Below are the code and all the weights of a small trained network. Each question names an input and a target symbol and asks about switching units off, where a switched-off unit gives its printed mean instead of its output.

import numpy as np


def w(rows, s, z=0):
    codes = np.array(rows[::2]) - 128.0
    scale = np.full(codes.shape[1], s)
    scale[-1] = z or s
    return codes * scale


def norm(h):
    return h / np.sqrt((h * h).mean(-1, keepdims=True) + 1e-5)


def f(y):
    return y / 2 * (1 + np.tanh(0.7978845608 * (y + 0.044715 * y**3)))


def softmax(a):
    e = np.exp(a - a.max(-1, keepdims=True))
    return e / e.sum(-1, keepdims=True)


def log_softmax(a):
    a = a - a.max(-1, keepdims=True)
    return a - np.log(np.exp(a).sum(-1, keepdims=True))


def net(x, mask):
    ids = ['αβγζμξπτψω'.index(c) for c in x.split()]
    T = len(ids)
    res = E[ids] + P[:T]
    q, k, v = (norm(res) @ M[0].T for M in (Q, K, V))
    z = softmax(np.where(np.tri(T) > 0, q @ k.T / 3**0.5, -1e9)) @ v
    res = res + np.where(mask[0], z, O[0][:, -1]) @ O[0][:, :-1]
    y = f(norm(res) @ A[0][:, :-1].T + A[0][:, -1])
    res = res + np.where(mask[1:17], y, B[0][:, -1]) @ B[0][:, :-1]
    return log_softmax(norm(res)[-1] @ U[:, :-1].T + U[:, -1])


Q, K, V, O, A, B = {}, {}, {}, {}, {}, {}
E = w([
[174,158,123,129,51,74,134,163,154,141],'α',
[101,113,134,91,47,125,43,129,123,181],'β',
[212,98,150,140,97,94,82,1,92,72],'γ',
[80,122,165,128,84,132,48,168,115,205],'ζ',
[190,28,84,92,189,84,108,182,218,198],'μ',
[74,117,162,181,215,143,79,62,118,154],'ξ',
[109,148,111,125,98,37,84,104,164,131],'π',
[82,98,108,60,167,134,164,240,125,59],'τ',
[107,115,128,78,47,137,60,119,125,175],'ψ',
[15,201,111,110,93,110,164,73,170,199],'ω',
],0.009)
P = w([
[193,153,91,254,117,189,90,78,70,102],'0',
[130,162,98,116,125,105,74,116,118,125],'1',
[123,144,127,103,125,103,96,128,104,130],'2',
[118,139,150,93,131,107,113,130,98,129],'3',
[122,137,164,87,136,109,133,125,99,121],'4',
[125,135,184,87,134,111,143,127,97,116],'5',
[129,132,199,83,136,116,155,123,99,112],'6',
],0.0082)
Q[0] = w([
[198,116,250,81,185,108,132,78,127,152],'head 0',
[77,163,171,118,78,109,190,63,149,98],'head 0',
[140,75,253,81,118,73,143,159,69,142],'head 0',
],0.0039)
K[0] = w([
[72,77,57,84,194,208,177,156,142,44],'head 0',
[39,237,135,124,54,172,197,112,88,130],'head 0',
[245,222,251,65,181,176,134,235,112,35],'head 0',
],0.0032)
V[0] = w([
[165,222,176,130,22,101,161,147,137,156],'head 0',
[40,153,138,132,170,136,78,3,84,165],'head 0',
[38,138,54,135,104,178,180,217,101,37],'head 0',
],0.005)
O[0] = w([
[254,153,85,116,193,114,114,144,82,175,71],'head 0',
[129,72,184,152,108,165,63,201,135,73,131],'head 0',
[105,73,75,124,99,125,243,205,222,187,3],'head 0',
],0.0081,0.0029)
A[0] = w([
[99,95,90,159,101,167,255,118,179,153,42],'neuron 0',
[116,137,166,148,172,141,85,63,105,105,104],'neuron 1',
[83,154,100,169,175,194,128,72,120,174,179],'neuron 2',
[150,61,114,160,107,131,214,69,167,176,111],'neuron 3',
[202,66,140,165,131,142,100,171,102,109,115],'neuron 4',
[187,169,151,176,148,213,97,156,55,125,179],'neuron 5',
[193,176,115,179,149,151,101,88,76,139,105],'neuron 6',
[89,101,172,80,126,142,113,111,170,121,128],'neuron 7',
[100,98,161,197,125,116,111,123,160,92,104],'neuron 8',
[105,142,113,111,174,113,123,187,160,153,67],'neuron 9',
[109,125,95,95,137,125,172,146,143,104,101],'neuron 10',
[154,115,84,105,213,158,101,173,99,74,46],'neuron 11',
[168,154,102,100,137,97,128,150,127,171,119],'neuron 12',
[213,13,36,217,190,183,85,160,165,109,74],'neuron 13',
[128,118,141,141,117,210,103,166,84,148,155],'neuron 14',
[124,176,112,194,86,176,66,76,17,62,2],'neuron 15',
],0.0099,0.0043)
B[0] = w([
[210,164,209,58,92,130,27,95,168,91,159],'neuron 0',
[196,126,146,100,100,163,125,134,134,123,254],'neuron 1',
[131,101,91,166,83,69,119,187,158,104,166],'neuron 2',
[63,138,94,175,106,104,119,159,100,118,156],'neuron 3',
[97,221,75,120,73,89,53,135,160,141,157],'neuron 4',
[122,80,155,51,164,126,108,72,152,157,224],'neuron 5',
[76,102,134,169,102,117,86,152,188,94,210],'neuron 6',
[134,106,95,152,183,120,154,111,124,114,219],'neuron 7',
[166,161,168,68,141,165,185,163,157,122,147],'neuron 8',
[144,147,153,134,132,157,106,73,101,136,154],'neuron 9',
[128,145,129,122,158,122,105,104,128,213,151],'neuron 10',
[134,116,126,167,31,85,126,126,150,108,140],'neuron 11',
[147,133,140,138,139,177,175,145,104,108,167],'neuron 12',
[22,165,45,209,2,32,104,221,177,171,171],'neuron 13',
[194,142,126,145,112,116,137,97,157,57,168],'neuron 14',
[127,146,73,145,61,44,56,188,150,187,255],'neuron 15',
],0.0088,0.0067)
U = w([
[177,183,121,111,116,141,209,172,30,167,208],'α',
[111,69,103,116,133,189,119,143,90,130,3],'β',
[88,101,168,154,95,80,164,77,49,1,55],'γ',
[126,61,175,179,126,198,132,132,121,169,78],'ζ',
[19,70,126,90,215,77,181,104,142,218,235],'μ',
[87,45,162,123,166,140,197,211,182,33,165],'ξ',
[215,135,194,56,221,134,75,50,135,105,95],'π',
[130,118,129,117,44,62,75,182,181,127,171],'τ',
[124,71,68,90,125,188,151,140,117,109,16],'ψ',
[111,188,133,208,171,199,100,100,88,99,104],'ω',
],0.0077,0.0028)

Each question gives the input, a string of symbols that net reads in full, and the target symbol t.
The units are the heads (3 rows each of Q, K, V and O) and the neurons (one row each of A and B). Each row of codes is followed by its name. A weight is (code - 128) times the scale printed after its matrix; where a second scale follows, it is the last column's (O, A, B and U).
mask holds one flag per unit, heads first, then neurons. A switched-off unit (its flag False) gives its mean, the last column of its rows in O or B, instead of its output. The means were averaged over made-up inputs and are rounded, as every weight is.
A unit's drop is (log p(t) with every unit on - log p(t) with that unit switched off) / (log p(t) with every unit on - log p(t) with every unit switched off).
The circuit of an input: a set's keep is (log p(t) with only the set's units on - log p(t) with every unit switched off) / (log p(t) with every unit on - log p(t) with every unit switched off). Starting from the 12 units with the biggest drops (on a tie, the unit counted first), units are removed one at a time, each time the one whose removal leaves the highest keep (on an exact tie, the one counted first), for as long as the keep stays at least 0.8.
units of the circuit, in order: the units of the circuit, biggest drop first
unit that matters most: the unit with the biggest drop
top k neurons: the k neurons with the biggest drops, biggest first
drop of u: that unit's drop, to one decimal
input τ γ μ ω α ω, target α: units of the circuit, in order => head 0; neuron 5; neuron 6; neuron 15
input ω ψ ω ξ μ α α, target π: units of the circuit, in order => head 0; neuron 5
input τ ξ α ζ, target α: top 3 neurons => neuron 6; neuron 5; neuron 0
input ω μ α ζ μ μ α, target π: units of the circuit, in order => head 0; neuron 13
input ψ τ ω ω, target ω: top 4 neurons => neuron 5; neuron 15; neuron 9; neuron 1
input ω ω α ξ ξ τ ζ, target ξ: top 4 neurons => neuron 15; neuron 5; neuron 14; neuron 10
input ω τ μ ζ ω, target μ: unit that matters most => neuron 1
input ζ μ ω τ μ μ π, target μ: top 2 neurons => neuron 15; neuron 1
input ω τ ω, target ω: top 2 neurons => neuron 5; neuron 15
input ζ ω α ω τ ψ, target α: top 2 neurons => neuron 5; neuron 6
input μ ζ μ ω ω ζ, target π: units of the circuit, in order => neuron 13; neuron 2; neuron 6
input π τ ζ, target ζ: top 3 neurons => neuron 15; neuron 5; neuron 13
input α ζ α τ γ, target γ: top 3 neurons => neuron 3; neuron 15; neuron 13
input ψ π ξ ψ ω ω τ, target ξ: unit that matters most => neuron 15
input ω ξ τ π ω μ μ, target μ: top 2 neurons => neuron 3; neuron 1
input ω π β α τ, target α: drop of head 0 => 1.1
input γ ψ ζ μ γ ω ζ, target π: drop of neuron 5 => 0.4
input α ω μ μ, target π: drop of neuron 0 => 0.0
